Below are the code and all the weights of a small trained network. Each question names an input and a class and asks about switching units off, where a switched-off unit gives its printed mean instead of its output.

import numpy as np


def w(rows, s, z=0):
    codes = np.array(rows[::2]) - 128.0
    scale = np.full(codes.shape[1], s)
    scale[-1] = z or s
    return codes * scale


def f(y):
    return np.maximum(y, 0)


def log_softmax(a):
    a = a - a.max(-1, keepdims=True)
    return a - np.log(np.exp(a).sum(-1, keepdims=True))


def net(x, mask):
    res = np.array(x, float).reshape(1, 5) / 4 @ E
    y = f(res @ A[0][:, :-1].T + A[0][:, -1])
    res = res + np.where(mask, y, B[0][:, -1]) @ B[0][:, :-1]
    return log_softmax(res[-1] @ U[:, :-1].T + U[:, -1])


A, B = {}, {}
E = w([
[202,117,2,118],'x0',
[162,34,173,97],'x1',
[164,118,150,203],'x2',
[123,125,126,130],'x3',
[130,130,132,127],'x4',
],0.0079)
A[0] = w([
[165,77,153,105,3],'N0',
[90,145,195,115,17],'N1',
[141,162,202,141,75],'N2',
[46,151,124,4,158],'N3',
[131,117,160,244,200],'N4',
[29,126,199,160,116],'N5',
[91,248,131,157,41],'N6',
[157,58,208,82,94],'N7',
],0.013,0.0041)
B[0] = w([
[76,113,90,141,161],'N0',
[139,141,74,127,187],'N1',
[150,139,107,132,186],'N2',
[130,102,149,253,249],'N3',
[115,111,151,216,233],'N4',
[179,140,106,95,255],'N5',
[47,65,109,114,213],'N6',
[59,103,108,142,235],'N7',
],0.027,0.0067)
U = w([
[30,101,101,101,60],'0',
[220,134,2,129,129],'1',
[127,123,152,146,254],'2',
[121,125,149,143,245],'3',
[133,126,207,183,93],'4',
[138,161,204,109,98],'5',
[162,147,192,50,52],'6',
[149,173,170,77,68],'7',
],0.0095,0.0071)

Each question gives the input, the list of numbers given to net, and the class t.
The units are the neurons (one row each of A and B). Each row of codes is followed by its name. A weight is (code - 128) times the scale printed after its matrix; where a second scale follows, it is the last column's (A, B and U).
mask holds one flag per neuron, in row order. A switched-off neuron (its flag False) gives its mean, the last column of its row in B, instead of its output. The means were averaged over made-up inputs and are rounded, as every weight is.
A unit's drop is (log p(t) with every unit on - log p(t) with that unit switched off) / (log p(t) with every unit on - log p(t) with every unit switched off).
The circuit of an input: a set's keep is (log p(t) with only the set's units on - log p(t) with every unit switched off) / (log p(t) with every unit on - log p(t) with every unit switched off). Starting from all 8 units, units are removed one at a time, each time the one whose removal leaves the highest keep (on an exact tie, the one counted first), for as long as the keep stays at least 0.8.
units of the circuit, in order: the units of the circuit, biggest drop first
unit that matters most: the unit with the biggest drop
top k neurons: the k neurons with the biggest drops, biggest first
drop when u is switched off: that unit's drop, to one decimal
input [-1,1,-7,6,5], class 4: units of the circuit, in order	[N3]
input [5,-4,6,4,1], class 4: units of the circuit, in order	[N5, N4]
input [-8,1,-8,7,2], class 1: top 3 neurons	[N5, N1, N4]
input [-6,-1,1,2,2], class 1: units of the circuit, in order	[N5, N1]
input [4,-8,7,3,-4], class 0: top 2 neurons	[N6, N3]
input [-8,-1,7,-4,5], class 1: top 4 neurons	[N5, N1, N2, N3]
input [2,-7,-4,-5,-7], class 0: top 2 neurons	[N6, N4]
input [4,-2,6,-2,-3], class 4: top 2 neurons	[N5, N4]
input [5,-7,-4,5,3], class 0: top 3 neurons	[N6, N5, N4]
input [7,5,-8,-7,-7], class 4: units of the circuit, in order	[N3, N5]
input [-1,6,3,-1,-5], class 0: top 2 neurons	[N7, N3]
input [3,8,4,6,3], class 0: top 3 neurons	[N7, N0, N3]
input [1,7,2,7,-1], class 0: top 3 neurons	[N7, N3, N0]
input [-4,0,3,0,2], class 1: top 2 neurons	[N5, N3]
input [8,-8,-1,3,6], class 0: unit that matters most	N6
input [-7,-4,3,2,0], class 1: drop when N2 is switched off	0.1
input [6,-1,-8,4,-6], class 4: drop when N1 is switched off	0.1
input [-4,-7,-2,-7,-6], class 0: drop when N6 is switched off	4.0
